Below is a small trained network, with its code and all its weights. Each question gives an input and a class and asks what happens when units are switched off, that is, made to give their printed mean instead of their output.

import numpy as np


def w(rows, s, z=0):
    codes = np.array(rows[::2]) - 128.0
    scale = np.full(codes.shape[1], s)
    scale[-1] = z or s
    return codes * scale


def f(y):
    return y / 2 * (1 + np.tanh(0.7978845608 * (y + 0.044715 * y**3)))


def log_softmax(a):
    a = a - a.max(-1, keepdims=True)
    return a - np.log(np.exp(a).sum(-1, keepdims=True))


def net(x, mask):
    res = np.array(x, float).reshape(1, 4) / 4 @ E
    y = f(res @ A[0][:, :-1].T + A[0][:, -1])
    res = res + np.where(mask, y, B[0][:, -1]) @ B[0][:, :-1]
    return log_softmax(res[-1] @ U[:, :-1].T + U[:, -1])


A, B = {}, {}
E = w([
[136,151,161,175,53,122,136,254,127],'x0',
[125,120,128,120,121,131,137,129,125],'x1',
[104,128,124,135,122,128,133,123,106],'x2',
[199,197,64,179,155,252,184,127,99],'x3',
],0.01)
A[0] = w([
[130,121,134,110,137,103,105,119,131,228],'neuron 0',
[139,144,120,136,124,131,137,154,118,104],'neuron 1',
[125,97,160,102,122,70,100,130,137,254],'neuron 2',
[154,180,88,155,144,195,162,124,124,210],'neuron 3',
[136,141,95,129,151,146,132,119,122,161],'neuron 4',
[137,151,130,148,119,149,150,147,125,111],'neuron 5',
[131,118,115,107,148,118,116,92,127,218],'neuron 6',
[134,108,123,115,136,119,125,105,139,177],'neuron 7',
[108,100,158,114,108,85,104,133,140,213],'neuron 8',
[136,154,102,154,137,165,153,130,128,163],'neuron 9',
[122,123,107,114,151,140,122,82,119,225],'neuron 10',
[128,145,151,157,65,125,139,251,129,191],'neuron 11',
],0.015,0.0071)
B[0] = w([
[43,97,228,124,137,71,169,135,169,183],'neuron 0',
[157,159,89,155,106,127,131,127,96,142],'neuron 1',
[33,96,250,127,95,22,130,174,187,232],'neuron 2',
[191,117,124,155,165,254,213,73,68,239],'neuron 3',
[146,113,158,88,167,193,135,115,94,165],'neuron 4',
[192,189,63,188,105,149,160,119,45,157],'neuron 5',
[47,97,172,114,174,89,221,114,184,187],'neuron 6',
[75,111,145,124,145,100,182,116,184,161],'neuron 7',
[80,93,222,116,82,19,91,171,150,213],'neuron 8',
[200,146,107,154,152,190,158,115,51,186],'neuron 9',
[102,63,221,83,211,193,209,46,140,194],'neuron 10',
[195,202,100,255,9,93,75,242,24,249],'neuron 11',
],0.0061,0.016)
U = w([
[48,72,175,82,174,63,174,96,233,251],'0',
[118,153,105,104,122,120,57,101,147,54],'1',
[147,83,139,95,231,209,169,37,121,197],'2',
[142,149,88,65,149,94,42,116,139,34],'3',
[160,137,65,61,133,84,40,89,153,29],'4',
[111,127,166,151,33,48,1,219,131,148],'5',
[128,109,76,139,131,101,77,103,156,53],'6',
[197,201,41,189,95,154,140,151,79,121],'7',
],0.0063,0.003)

Each question gives the input, the list of numbers given to net, and the class t.
The units are the neurons (one row each of A and B). Each row of codes is followed by its name. A weight is (code - 128) times the scale printed after its matrix; where a second scale follows, it is the last column's (A, B and U).
mask holds one flag per neuron, in row order. A switched-off neuron (its flag False) gives its mean, the last column of its row in B, instead of its output. The means were averaged over made-up inputs and are rounded, as every weight is.
A unit's drop is (log p(t) with every unit on - log p(t) with that unit switched off) / (log p(t) with every unit on - log p(t) with every unit switched off).
The circuit of an input: a set's keep is (log p(t) with only the set's units on - log p(t) with every unit switched off) / (log p(t) with every unit on - log p(t) with every unit switched off). Starting from all 12 units, units are removed one at a time, each time the one whose removal leaves the highest keep (on an exact tie, the one counted first), for as long as the keep stays at least 0.8.
units of the circuit, in order: the units of the circuit, biggest drop first
k most important neurons: the k neurons with the biggest drops, biggest first
drop of u: that unit's drop, to one decimal
input [0,8,2,6], class 2: units of the circuit, in order -> [neuron 11]
input [2,-7,-4,1], class 7: units of the circuit, in order -> [neuron 2; neuron 8]
input [-2,4,7,2], class 2: units of the circuit, in order -> [neuron 11; neuron 2]
input [-2,3,-4,1], class 2: units of the circuit, in order -> [neuron 2; neuron 11]
input [-2,-8,5,1], class 2: units of the circuit, in order -> [neuron 2; neuron 11]
input [0,-2,-2,5], class 2: 3 most important neurons -> [neuron 11; neuron 3; neuron 4]
input [6,-2,3,1], class 7: drop of neuron 2 -> 0.3
input [1,-8,7,2], class 7: drop of neuron 0 -> 0.1
input [-1,0,-3,3], class 2: drop of neuron 11 -> 0.8
input [-1,4,1,7], class 2: drop of neuron 11 -> 0.8
input [6,2,0,1], class 7: 2 most important neurons -> [neuron 2; neuron 8]
input [5,0,-3,1], class 7: 2 most important neurons -> [neuron 2; neuron 8]
